Each row has a class, written after it.
[  24 -317   15  -57 -133  323   79 -171 -109  185  -44 -193 -228  142
   29   99   61  -36  154   97   97  -48  152 -221  -65    5  177  -86
  -15 -203 -185  -28 -175   -9] -> U
[-339 -109  -39  192 -258   68  126  298  -72 -163  205  177  -85   61
  271   -8   98  114  -76   71 -117  145  -87  -55 -230    9  -51  134
  -75  407  -12 -118  173  -52] -> D
[ -32 -135 -175   56  265  253  228 -554 -306   19  120  -54 -388  -64
  -49   86 -165 -131 -137  380  217  -68 -181 -195 -124  478  314  -11
  104 -464  124  -30  -81 -705] -> U
[ 104 -298 -163  165   31   -3  -81 -202 -189  130  -84 -401 -620 -225
 -108   82 -118   99   66   37  -13 -330 -101  -67   34 -288 -252  -36
  -45 -238  216  179  -57 -340] -> G
[-364  386  -90  489  122  219  158  582 -150 -312 -293  -15  458 -315
  -25 -319  165  192 -352  -52 -366  -26  248   14  -28 -197   30  328
  -50  404   26 -130  -82  551] -> Y
[ -37   42  156   -7 -264 -152 -173   87  -48 -147   32  226  150  109
  287  -41  -15    4 -114 -105 -141   88   63   61 -149 -180  134   67
  158   19 -278 -218  -39  -37] -> S
[ -45 -283 -257  138   72 -218 -422 -137 -210  -53  135  273   65 -133
   24  159 -181  -62   10 -148  -78 -356 -225  -59 -116   40   92  214
  105 -841  192  -27 -322 -381] -> Q
[ 369 -343  -67  105  120  270   80  116 -397 -144    8 -275 -608 -308
  122 -124    2   40   -2   89  -69 -111 -106 -243 -215 -149 -177  244
   -5 -778 -353  -57 -186  -24] -> R
[ 160 -379 -142  -59  121  241  184 -229 -369  252   -5 -111 -450   24
   -8  168   66  118  310   -2   67   64  -38  -51 -129  175  -80 -110
 -140 -216  160  104 -367 -162] -> B
[ 350 -379 -131   69 -116   39   39   64 -224  239 -294 -157  111 -296
   53 -106 -120  152  155 -607 -217  119 -276  -78  261 -259  139  133
   56 -636   96 -154  -99  359] -> Q
[  24 -277  -10  -77   38  258   43   94   37 -106  125 -372   14  -82
  -35  -57   61  -23  -23  232  211   67   69    2 -209  379   58 -167
  169 -294  237  -58   71 -169] -> D
[ 279 -448  101 -206 -111  630   78 -177   61  294  -72 -499  -81   50
  -42 -115  143 -152  253 -226  359  -44  110   33   56 -430   89 -312
  222 -561  123   75   -5   43] -> L
[  18   84  133 -176 -182    8 -148 -393 -225  161   85   -6  -32  254
  103   -4  -18 -160  107  128  -15  123   32   45 -207  493  259  -58
 -132  -69 -243 -144 -205 -127] -> R
[ 156  -80  -90  297 -132   65  -50   69  105  298   -1   -2  329 -116
  383  -13   87  408  -16  116  152  -98 -121   69  438 -690  -86  -85
  202 -178  197  111   62  194] -> R
[ -89   80 -686  -61   43 -170  -39  -11  -84   98  749  138 -539  208
   47  525  -26  379  159  323   23  182 -224   89  360   -3 -547   68
 -192  388  231  233 -400 -158] -> C
[ 335  -16  537 -165 -125  272   55  227   47 -164  150   78  346  224
 -126   90  212   36   50 -233  -61  125   95  139  104  -59 -192 -373
 -292  653  -92  -52   46  179] -> S
[  21 -175  126  -16  118 -188   97 -262  -30  122  -60    4 -519   91
   98  -54  -26  -40   86   30  103  150 -185  -32    3   61   23 -117
  106  -84  106   46  -43   -2] -> C
[-141 -258 -154   44  -60 -383   80   32  113 -222 -117  113 -391 -122
  227 -185 -113  -90   32   70   41  129  -21   -6  -21   36 -210  217
  216 -165 -272   -4   72  145] -> R
[ 248 -271 -293  451  -17 -156  -71  244  230  234   39  156   24   76
  436   33   54  529  106  202   71  179  -95  -27  196 -880 -250  -26
  -13 -397  611  200 -180  383] -> P
[ -61  128  173 -218 -261 -132  142 -173  -58  110 -133  129   32  136
  163   14 -186 -205  115   42 -105  153   54    6  -79  139  252  -78
  -78  351 -483  -15  100   53] -> B
[ 147 -246  -27  -14  206  259   17  -38  -22   86   74 -294  199 -157
   16  -84  220  154  -11  -79  -96 -104 -106 -210  -83   -4  -68  145
 -207 -430  101  -42  -84  239] -> C
[  42  -66  140 -116 -237  275  106 -297  144  -24 -133   53 -160   53
   77 -131 -136 -149  -23  216  122  171  209  -43 -287  448  105   69
   57  -75 -399 -342 -109  -89] -> G
[ 187  491  371  404  502  -35  121   -1   32  262 -441   99  899 -193
 -100 -335    9  255  -78 -471 -148 -205  255 -147  171 -691  423  232
  151 -691  -72   90   49 -318] -> M
[-125   67  205 -167 -294   85 -174  -38 -304  139  -22   73  337  134
   44   77  -21 -245  -10 -205 -247  -12   19  100   53   13  366 -304
  -78  108 -353 -143  -86   85] -> S
[ -30  137 -298   39  412  -37 -126 -275  -96  454 -168  -63 -406  -45
 -140  189  -54  125  172  110  123 -196   74 -215  255  -60   -8   22
  -55 -441 -145  268 -315   71] -> L
[-134  -44  309 -105  -16  310 -136 -474   10  -46 -102  -85 -217   61
 -119 -139 -199 -231 -128 -143   42  -41  -50 -141 -144   61  285   -1
   54 -201  -74 -220  229 -423] -> G
[ -42   89  262  -90  -33  274 -485 -219  122  -48  541  -52  826   59
  157 -276 -176  110 -203 -220 -133   12 -599  -10 -178   54   -4  197
   84 -793  690 -285  311 -362] -> L
[ -48  -54  296 -134 -401  191  154   90 -128  132 -145   44  144  105
    4  114  -10 -210   90  -50 -138  200  211   24    9  131  283 -378
 -259  446 -506 -150  118   61] -> G
[ -41  203 -105  279  119  -61    7  -35 -202  -54 -230   59   -2 -159
 -137  -86  -95  141 -135  -21 -205 -119   38  -39  127  -10  -37  236
  -47  -63   11  -46 -203 -117] -> R
[ -30  -73  -69  167 -223  175  113   39   -4  284  110 -113  192   82
  122   81   52   74   52  135   65  -41   89 -121  -51   89  -34 -196
 -139  -88   28   67  -71  -80] -> P
[  26  -90  200   -6 -203  209  350  -96 -156  275  -74 -125  114  -22
  -58  116   24  -62  188  260   23   59  163   13 -268  523  293 -170
 -143  274 -193   17  100 -348] -> B
[ -49  -20 -232  211  184  171   12  -68   64   28  -57   25 -141  -80
 -167  -72  115  165  -97   47   30   37   47  -54  -75  331 -244  160
 -199 -192  178 -132 -157   51] -> Q
[-209  304   48  222  348    9 -137  164  115 -163 -213  471   91   15
 -209 -266 -122   60 -152 -158 -117   94  -48  123  -92 -351  198  469
  456 -333  165 -166  196 -182] -> C
[ 124 -335   18  246  148   11  -48 -234   26   83 -424 -331  -91 -145
  133 -202    4   67  -60  140  209   -5  128  -40   54   95  284 -233
  155 -125  -19  -17  -10  482] -> S
[  65 -115   80   96    4   76   -1   43   92  -38 -113  -30    5   67
  174 -381   53  116   -7 -295   27  158   25    4 -252 -181 -102  199
  299 -436   41 -213  -34  136] -> Y
[ 131  -54  288  306  360  607 -303   22  252  -74 -374 -260  267 -211
 -303 -190 -252  305   -9 -474  -11  -43  192 -222   11 -715  289  286
  304 -466  413   -5  117   88] -> L
[   1 -290 -112  -25 -260  124   87  -96 -299   36  200   34  165   68
  249  105   21   80  -91  240  -96  -99 -232  -11 -126  278  151 -196
 -268  194   79 -254 -149 -295] -> U
[ 147 -228 -439  108  -85 -460  253 -144  -82   98  -34  -42 -710 -186
   83   73   77  157  104  373   31  -31 -178   14  128  356 -481  186
 -230   18  133   80 -274  -24] -> D
[  72  101 -157  -81  256  463 -229 -428    3  -24   97 -287  402 -125
 -323 -182   -1  -50 -159 -355  -83 -201  -68 -124   63  338 -153  142
 -330 -516  224 -173 -261  105] -> M
[   3 -422  200 -161 -188   43  324 -187  -95  274 -129 -248   83 -150
   45   90 -183 -366   83  285    7 -154  -61  -55  134 -194  548 -511
   31 -217 -167  176  209 -413] -> P
[ 158  -29 -130  -35  243  159 -139 -320  -86 -117  -60 -171 -411  -56
 -152  -63  165   85  -30  130   92 -153  114  -90  -53  220  -74  332
 -163 -130 -212 -107 -136    8] -> M
[  83  194  -61 -116  -99  197  -95 -233 -286  518  487 -100  304  -20
  179  193 -321  -10  165 -133    5 -145 -259  -99   57  107   24 -280
 -252 -466 -349  105   27 -596] -> Y
[ 441 -394  198  134  237  431 -462 -382  -92   77 -299 -536  151  -51
  -43 -181  -89  241   12 -438  215 -309  107  -57  188 -509  112 -318
  184 -562  254   14 -128  148] -> B
[ 374   31   53  308  153  173   29  -14  169  314   -2 -226  164 -129
  -10  -78 -224    5  114   94  284 -115   -1   59   65 -258  284 -267
  140 -279  117  222   -7   28] -> L
[ 422 -610  318 -280  204  327   13 -533 -130 -138 -267 -283 -532 -102
  -63 -201  -51 -315  133 -369  317  -21  -44  -58 -104   88  246 -234
  -34 -366 -149 -127   16 -101] -> Y
[ 610  -77  -71 -146 -238   -3   -4 -259  -77  352  216 -119  344  -23
    0  159 -176  -69  252  -18   32 -214  -62  -89  129  238   81  -46
 -351 -553 -381   -4 -264 -241] -> B
[ 293 -318  -38   95   48    2  220  108  -49  128 -221  135 -162   83
  -61 -118  297 -145  101 -277  -90   52   98 -204 -167   88 -141  -20
 -355 -361 -563  -76  -77  503] -> D
[  92 -169  129  495  575  108  130  217   33  -34 -214  133 -281 -286
 -195 -164  323  356 -236   63 -160  -94   47  208   34 -362 -350 -235
 -212  411  142   28 -141  245] -> P
[   7   94 -135   78  324 -726  -42  125  268  238 -223  163  136   -9
  -90  138 -301  -97  168 -138  147 -237   78  -36  373 -377  225 -261
  291 -166  -63  458    5  -28] -> P
[ 494  -80   52 -273  -46  -71  -34 -404  182  267 -108   45  -31 -141
   89   50 -274 -199   97 -182   98 -188  -37  -26  173 -365 -103 -278
 -242 -489 -367   36 -123 -210] -> G
[-179  293  150 -106  345 -314   48  -61   68  -80   92  357  617 -230
   15  -55 -206  -58 -112  -37 -245 -320 -250 -135   98  -21   14  283
  -29 -280 -192  101   96 -354] -> L
[ -72   48  171 -119  -50  454  -13 -351  -25   62  -92  -40  -42   49
  -39   -5  -72 -173  -31   -4   11   11  198 -115 -232  168  275   -8
 -113   98 -429 -162   18  -61] -> G
[ 477 -190   54 -164  189  144  -64   -3 -252  -53  -26  -61 -853  -93
  122  -41  101  113   97 -284  206  119 -157  273 -151 -194 -271 -282
 -238  269   18  -86  -47  -99] -> Q
[  33   27  487  -32   35  317    6 -336   78 -117   91   13  563   23
  124 -158  -58   80 -162 -118   56  144  -11  -13 -282  373  244  -17
  109   83   23 -249  238 -350] -> C
[ 191 -378   18  -60  100  313  -90   99  100  -19 -344  -31 -466    2
 -184  -92  263    6   97  -41   29   16  379  -16  -86 -294   -5  109
  132 -369 -370 -180 -315  431] -> D
[ -62 -225   64  124   97  165  -75  -74 -102   79  127 -124  -71  -23
  119  -10  245   70  -80  156   79    3   60   32 -154  164  161 -180
  123 -159   33  -74 -197   58] -> D
[ 143 -107  -78 -169 -196  -35  -98 -344 -243  368 -145   -5  152   80
  112  191 -213  -76  236 -153 -108 -150  -16    7  226 -317  228 -230
 -115  -99 -252  129 -265   27] -> L
[ -89   63 -196  494  382  565  -78  298 -134   15   92 -182   -9 -177
  -74  -81  302  417 -103  120  -13 -445  110 -129 -154 -658  201  545
  234 -359  453   21 -449  -80] -> S
[ 101 -288  181  -37   14   30  -85   39  -84  112  -33  -23  199   -8
  137   89   54   12   92 -213  -55  -74    7 -115  -15 -335  334 -123
   48 -256 -111    9  -59   28] -> C
[  63  494 -105   89  221 -440 -479 -494   34   57 -222  119  367  -46
 -118   29 -111   33 -388 -163   32 -316  -30   -8  345    1  510  130
  162 -217  103 -143 -112 -217] -> L
[ 249 -113  339 -343  -13   44    1  -14   98  320  -42  -75   47  -21
 -187  111  138 -129   53 -397   85   68  -86  -12  398  -30 -160 -611
 -305 -164 -184   15  364 -122] -> P
[ -82  106  152  163  320   55   83  -50 -126   63 -353  -41  289 -170
 -165  -80   18  -89  -78 -218 -116 -212  209 -290 -111  208  117  -55
 -277 -223 -236   61   30    4] -> U
[ 384 -259 -228  199   88 -300  369 -291  -18  255 -207  263 -233 -153
   47  255 -219  190  104 -145  128 -300 -317 -153  617 -624 -509 -284
 -288 -128  329  388  -27 -440] -> U
[ 112 -213 -253  236   96  201  116 -235  226  107 -139 -148 -271  -50
 -431  131  -70   83 -119  460  192   25  208   36  143  322  322 -198
  -28  141  183 -158 -190 -247] -> M
[ 230  101   42  151 -317 -170   40  163 -171  126  109  -76    7   72
  -32  169  -34   58  227 -346 -255  -81  -86 -204  148  -84 -374   34
 -719  410 -202  251  174  113] -> P
[  85 -174  423  103  196  416  -47  -56 -126  255 -155 -778  653 -371
 -444   76 -250  -24  144 -325 -117 -309  -73 -137  142  -60  510 -294
  147 -147  455  344  363 -124] -> C
[  94 -261 -164   36   80  137  130    9 -222 -273 -239   57  316 -412
  -92   87 -101   73 -156 -207 -181 -387 -136 -234   -2    5 -333  147
 -298 -205  106    3  113 -304] -> Y
[ 169  428 -275  191 -135 -416 -138  -79    3  279   33   33  582  139
 -231  163 -274   76  -74  121 -177  -70  -25  283  241  155  334 -145
  116  354   74   33 -112  -16] -> Y
[  63  394  178  182  498  136  389 -150  287  275 -353  249  -23  -39
 -397 -241   66  414  133  264  -46  103  177  -82  154  202 -384  459
 -234  -95   44  -19  -58 -181] -> U
[  42  385  306  113  -13  161 -244 -170   82  206  -40   39  796 -129
  -99  -93 -140  -29  -16 -252  -80 -238  345  116   61  -99  313   -3
  -67 -261 -397  -67 -117 -341] -> Q
[  11   28  133  -57   -9   53 -261  -26  -98  219 -323  -71  -59 -150
  -56 -125 -183  -94    9 -262 -122  -43   78   -7  259 -158  407  -55
  269 -511 -309 -264 -372  266] -> G
[  77  -20    8  123   78  112  -74  149  -58   37  -40  182  -11    9
   -4   59  109  183   19 -187 -136 -105   90  -21   -9 -451 -133   28
 -163   19 -112   17 -125   -4] -> D
[ 341 -497  -57 -359   30  116  454  -16 -598  657  306 -568  -54  -15
  -81  383  220 -183  416 -198 -110  191 -197 -132  105  481  165 -818
 -432 -376  -62  252 -417   72] -> L
[ 332  -68  -61  201  400  100 -171 -654  263  191   49  250 -681  -29
  -11  -87 -300  174  176  147  352 -185   -9   -2  186 -427 -273  210
   54 -731   32  107 -521 -408] -> B
[  30 -251  121 -240  -98  323  -97 -211 -266  -14  270 -207 -246   55
  129  147   90 -127  133   53  115   20   26   80  -54  133  125 -351
 -265  265 -195   -6 -106 -100] -> M
[ 156  -46  170  414  350  335 -307  -20  -55   87  -56 -349   34  -89
 -136  -58  155  434 -199 -118   76 -181  -22  -96   56 -331   93 -132
   -5 -137  507  -12   56  -67] -> L
[ -29 -128  -71  -82 -248   20  -20 -359   36  105  -75  -76   -3  264
   59   31 -226  -47    7   88  -75   41   87 -177  -57  116  204  -27
   43   13 -205  -97 -178   47] -> P
[  50  -56   49   50 -145   43   67  100   95  295   13    9  211   51
   58 -154  -25  129  224 -257 -159  278 -113  -47  134  -67 -148  152
  -26 -306  -73  -14  110  359] -> P
